How the elements are linked:
τ: z765->z889, z54->z74, z324->z96, z469->z770, z935->z581, z678->z895, z950->z566, z581->z611, z946->z813, z685->z97, z554->z937, z568->z685, z404->z946, z518->z12, z881->z404, z913->z997, z566->z53, z991->z631, z611->z833, z656->z554, z259->z991, z229->z561, z12->z590, z408->z469, z734->z678, z833->z851, z562->z229, z276->z582, z851->z562, z602->z518, z10->z765, z74->z881, z345->z324, z770->z950, z53->z438, z438->z602, z941->z224, z97->z54, z96->z568, z997->z355, z398->z913, z228->z276, z631->z734, z224->z935, z895->z408, z937->z259, z355->z779, z285->z10, z889->z398, z698->z228, z590->z345, z582->z941, z561->z656, z779->z698, z813->z285
ρ: z765->z734, z54->z229, z324->z581, z469->z913, z935->z590, z678->z765, z950->z355, z581->z345, z946->z937, z685->z851, z554->z881, z568->z833, z404->z554, z518->z582, z881->z656, z913->z408, z566->z779, z991->z813, z611->z324, z656->z74, z259->z946, z229->z97, z12->z941, z408->z398, z734->z10, z833->z96, z562->z685, z276->z438, z851->z568, z602->z276, z10->z631, z74->z561, z345->z935, z770->z997, z53->z698, z438->z228, z941->z518, z97->z562, z96->z611, z997->z469, z398->z895, z228->z53, z631->z285, z224->z12, z895->z889, z937->z404, z355->z770, z285->z991, z889->z678, z698->z566, z590->z224, z582->z602, z561->z54, z779->z950, z813->z259
γ: z765->z631, z54->z562, z324->z935, z469->z398, z935->z12, z678->z10, z950->z997, z581->z590, z946->z554, z685->z833, z554->z74, z568->z611, z404->z656, z518->z276, z881->z561, z913->z895, z566->z355, z991->z946, z611->z345, z656->z54, z259->z404, z229->z685, z12->z582, z408->z889, z734->z285, z833->z324, z562->z568, z276->z53, z851->z96, z602->z228, z10->z991, z74->z229, z345->z224, z770->z913, z53->z779, z438->z698, z941->z602, z97->z851, z96->z581, z997->z408, z398->z678, z228->z566, z631->z813, z224->z518, z895->z765, z937->z881, z355->z469, z285->z259, z889->z734, z698->z950, z590->z941, z582->z438, z561->z97, z779->z770, z813->z937

The rows follow the links: the fewer symbols apart two elements are, the more alike their rows tend to be.

Each row is also shifted at random along 4 hidden directions that mean nothing.

Some elements, each with a row of numbers:
z582:    8    26   -63    86    24   -78    69   -75   -21    39    13    -7   -10     5    61    71   -21   -82   -35  -102    13   -63   -17   -17    -3    52
z833:   37   -24    18    20    -8    49   -55   -90    37    47    15    15    10   -14   -15    24   -22   -45     0     5    23   -37    73   -30    59   -77
z590:   53    20   102   -68    16   -59   -13   -31    23    65    76    33     5   -59   -12    42    64    36    40    66   -79    79   -24   -69    21   -38
z698:    1     8   -60    17    24   -70     4   -80   -12   -19   -44    35   -20   -56    22    13   -20    37     1     7   -35     8   -36  -111    58    11
z950:  -30   -25   -46    55   -89   -41   -65   -34   -53   -21   -48    63    11     3     8   -48   -12   -21    14   -54     2   -60   -21   -66   -36    74
z324:   32     3   -36   -10   -49    48     0   -22   -49     0    28   -20    29     8    11    57    67   -14   -11   -33    11   -60    59   -60    21   -80
z779:  -23    -6    68     6   -52    35   -96    -3   -23   -22   -14    37     0   -40    19   -69    48    49    73    21   -45   -29     0  -105    79    59
z285:  -14   -16   -10   -59    13    64    77    46    -2   -48   -52   -32   -41   -33    10   -47    18    22    47    33    23   -22    93    22    66     8
z937:  -14    14     2   -34   -34    54   -58   107   -24    11   -22    -8    45    91   -69   -79    19    44    -6    44    28    -8    15    68   -52   -38
z10:  -36   -68    18    22    14    33    18    43    16   -73   -59     8   -19   -20   -10   -63   -18    -8    13    23    33     8     1    52    15    24
z935:   53     3    19   -25   -28   -37   -56    13    -5    17    70    -3     6     4   -26    46    83     7   -21    29   -53    16   -36   -55   -59   -42
z581:   39    23   -36   -20   -43    28    28    -7   -56    -5    48   -26    23    -5    24    59   109    -5   -12   -34    -3   -53    55   -57    17   -73
z404:   -3    31    37   -80     3     5    31   -23   -25    58   -10    28    87   -21    -5   -49    25    77    23    21    57    23    91    62    73   -47
z53:    5    36  -110    46    20    -2   -15    32   -12   -56   -37   -24   -38    -1    20     0    42    -9   -39    -3   -23   -39   -46   -81     0    22
z770:  -20    13    80   -45   -45   -22    40     0   -67   -14   -28    61    34   -32    28   -31    53    -7    82    11   -23     2    57   -49   106    93
z813:   -9   -30    51   -63   -40    84   -72    53    15   -49   -48   -26   -20    40   -26   -63   -55    47    61    62   -20   -11    55    24   -13   -28
z398:  -34    45   -47    -1    -4   -34   -42    -2   -28   -32    -8   -29    30    35    64   -14   -88    18   -42   -56     8     4   -36    28   -38    96
z469:    4    26    18   -32   -45   -39     0    34   -43   -41   -24    31    23    14    29    -5   -33   -36     5    -8   -31    33    10    -4    -2   103
z12:   32    10    88     9     3   -51   -77    -8    53    95    75    25   -33   -19   -56    31    -3   -19    15    49   -82    72   -87   -33   -62    17
z734:  -50   -36    48    68    -7    87   -47    73    15   -85   -31   -15     3     2    21  -119    30    -8     4     1    50   -30    -2    59    24    54
z438:   16    49    -5    45    59   -13    64    23   -14   -48    -2   -36   -35    -8    44    36    70   -25   -10    26   -37    -8     4   -72    85    20
z889:  -67    14     8    29    34   -42   -16   -43   -17   -21   -23    -7    30     5    58   -54   -87    60   -14   -54    39    10   -44    30    16    57

The symbols that take the first to the second take the third to the fourth, perhaps in another order. What is the fourth?
Answer with the element's name.
   0    41   -34   -38   -11   -56    78    55   -65   -23   -40    36     7    19    -4    23    -9   -36   -15     5   -33    28    -4     3   -14    91
:  -48    58   -13    -3    41   -27     8    28   -31    -9   -16   -26    -2    17    21   -39   -49    61   -22   -15     0    41   -55    25     1    74
::  -14    34   -61   -44   -30    19    15    30   -55     2   -55   -24    43    53    13   -58     2    59    13   -24    60   -64   103    53   -12   -29
: z881

 -61    -7    79    47    19    29   -51    62     1   -31   -17    -6     5    28   -11   -92   -17    53     0    25     9    39   -73    30     9    55
:  -57   -78    67    28    24   -11     3   -18    38   -46   -35    39     8   -24   -10   -63   -64    16    21    36    24    66   -40    44    55    21
::  -13   -29   -71   -60     4    37    77    53    -6   -39   -67    -8   -44    10   -20   -21   -49    17    33    14    18   -23    48    38   -17    -7
: z259

  23   -14   -53     1   -38    64     9   -48   -37    14    17    -3    10    11    -9    60    38   -36   -24   -33    28   -54    54   -43    24   -78
:   24   -58   -97    35    -9     5    -1   -45    18    46    -9    40   -14    24  -108   100   -75   -67   -35    -3    22    10   -40   -14   -51  -101
::  -35    -6     5    -8   -23   -16    54    42   -75    20   -40    76    -4   -11   -45   -20    48     0    53     5   -33    -1   -19   -60    20    65
: z950

 -20   -68    53   -82    36    20    82     2    35   -32   -59    22   -51   -48   -45   -11   -58    36    86    98   -29    84    23    22    63   -17
:  -19   -44    20   -30     1    60    35    32    22   -66   -52    -6   -23   -43    21   -63     1     2    31    31    39    -6    66    44    60    22
::    4    15    21   -21   -35    -9    37   104   -73   -19   -26    41   -11    19   -34   -11    39   -33    20    30   -47    23   -14   -18    -8    99
: z770

  31    20   -94    37    34    87    45    74    18    68    11    -2   -42    18  -108    30    73   -43   -21    27    28   -50     6     0   -18   -84
:   44    28    55   -57   -17     3    25   -19   -26    14    61   -14    25   -24    21    51   125    33    23    22   -45    12    43   -80    55   -65
::   -1    42   -34    82    63   -49   106     6   -27    13     8   -15   -39    12    12    82    25   -56   -20   -32   -10   -28   -35   -46    30    29
: z698

 -37   -40   -88   -14    33    36   130    87     3   -47   -68   -14   -60   -12   -41   -19    13   -20     3    14    44   -12    19    60    -6    12
:  -19   -81    -6   -30   -39    59   -71    38    34   -70   -67    -8   -37    38   -34   -32  -113    -5    22    43    -3    16     8    37   -63   -15
::   50    68     1    -7     1    16   -10    96     2    71    81   -27   -28   -14   -23     1   147    -3     3     3   -41   -28   -37   -27   -60    26
: z941

  -6     1  -100    25   -17   -68   -19  -101   -31   -23   -58    41    -4   -48    36   -18   -20    21     9   -49     6   -50   -23   -91    24    38
:  -25   -44    19    15   -31   -61   -31   -21   -34    14   -41    92   -26   -13   -67   -12   -36     2    52    33   -42    36   -69   -80    -9    50
::    5   -20   -21   -27   -29   -31   -35   -71     5    26    -6    48    98    12   -16   -11   -76   -11   -51   -40    81    28    23    93   -18   -32
: z656

 -19    -3    26    19   -30    41   -72    66   -32   -11   -26    43   -40   -10   -47   -59    63    34    51    48   -54   -10   -65   -91     9    47
:  -12    33    49   -56    -3   -64   -40   -52    -8   -36    -8    20    23    10    49    12  -122     7    -5    18   -43    85   -29     5    15    91
::   15    -4   -52    79    16   -46   -49    -9    14   -71   -35   -21   -29    26    21    28   -21   -29   -52    23   -37    -6   -58   -75    -8    12
: z770

  52    50    50   -51    -2   -47    10   -40     4    55    66    -9    18   -71    41    24   102    34    16    18   -56     7    25   -59    30   -22
:   48    53   -43    13   -26   -45   -39    18     7    63    63     1   -13    -7     7    19    68   -17   -42   -37   -18   -33   -37   -21   -95    27
::   10    39    73    71    49    25     3    78     0   -29    25   -35   -47    31     1    31    69   -50    -6    61   -68    21   -45   -74    59    17
: z438

 -16   -21   -29    34   -17   -34   -85   -27    -6   -17   -39    47   -43   -12   -32   -19   -35    20     9    35   -41    14   -84  -100   -15    28
:   10    41  -122    39    -9   -18   -17    -8   -28   -39   -42    -9   -27   -41    44   -24    34    15   -17   -27    -4   -69   -27  -102    16    35
::   -3   -20    31   -57    -1    28     1    -7    11    48    33    36    62   -19   -53     4   -19    10   -24    29    35    79    -4    85    -5   -31
: z554

 -15   -30    30   -12   -33   -46    23    70   -61    -2   -34    85   -13    17   -72    -6   -10   -35    41    38   -41    52   -70   -38   -30    72
:   -9    -7     4    -5     4   -26   -33   -24    -4     0   -34    54   -41   -41   -33   -16     9    53    54    50   -67    31   -70  -102    47    23
::   -6    15    28    80    -5   -50   -34   -70    14    57    49    15   -12     8    14    49   -43   -71   -12   -65   -15   -16   -46   -20   -27    42
: z590

 -12   -19     6    -8   -70   -74     7   -25   -59   -22   -41    82    25    -5     3    -5   -37   -38    33   -27   -18     2     9   -25    12    84
:  -52    47    29   -27    60   -44    22    -5   -10     2    -2    -6     3     0    23   -20   -49    76     9    21   -17    80   -59    18    46    67
::    1    58    41   -38   -33    28   -48    62   -44   -59     5   -20     7    29    51   -39    -5   -20     9     3   -34     8    21    15    17   115
: z765

  22   -34   -35    26   -52    76   -58    27    -8     6    14    -3    -7    48   -82    51    17   -59   -34     6    -9   -25   -16   -40   -42   -90
:   31   -59   -19     3    13    -9    16   -77    25    58    10    65   -16   -14  -115   118   -85   -46    -4    47   -16    67   -33   -40    -2  -112
::   -1   -19    29   -46   -22    59    -9   -20    21    22    48    -5    50   -24    -9     3   -13   -22   -29   -21    54    45    15    98    -3   -16
: z881

  46    36    -2    -5   -30   -65   -41   -94    16    61    66     6    28   -43    55    10    40   -12    -8   -63   -15   -42    10   -30   -23    23
:   30    51    83   -14    15   -21    -5   -38    21    94    84     9   -15   -44    16    21    70     3    33     1   -58     0     0   -38    26    41
::  -61   -55    37    54    28    -8   -20    13    24   -35   -35    13     7     2    -9   -68   -58    22    -5     8    42    50   -61    52     5    41
: z734

  59    35    -8     4   -15   -28   -47    68     3    34    67   -10   -19    15   -25    20    90   -11   -37    15   -57    -2   -67   -33  -108    -9
:   27    80   108    -1    13    46   -55    43    27    79    91    -9   -20   -27     4   -14   126    17    43    23   -61   -12   -10   -34     9    47
::   39   -28   -40    76   -22    16  -120   -76    67    28     7     4    17     5    -7     8   -78   -59   -32   -13    54   -71    38     9   -16   -67
: z96

 -28   -42  -109    11    -4    48    69    87     3   -78   -73   -23   -52     3   -10   -42     0   -34   -18   -10    57   -39    15    61   -39    29
:   -4    -6    20   -81    33   -30    54     1    -9    53   -30    55    47    28   -68   -12   -35    77    27    66    12    74    16    43     9   -73
::   45    -9    25    50    34    36   -57    12    92    40    22    -4   -24     0   -61   -19     6   -11     9    86     4   -18    22     9     0   -83
: z581

  31    69    37    -7    19   -29    12   -39     7    93    69     2   -13   -57    39    15    78    -8    21   -29   -35   -35    16   -26    22    46
:   48    75     5   -12     1   -14     4     3    -1    73    63   -16    -5   -51    33     7   122    -7     2   -14   -29   -39    18   -33    -9    22
::   -2   -64    26   -22    10     3    20   -32    57     0    48   -47   -17     6    11    58   -60    12   -18   -28    22    30   -14    70   -66   -65
: z561

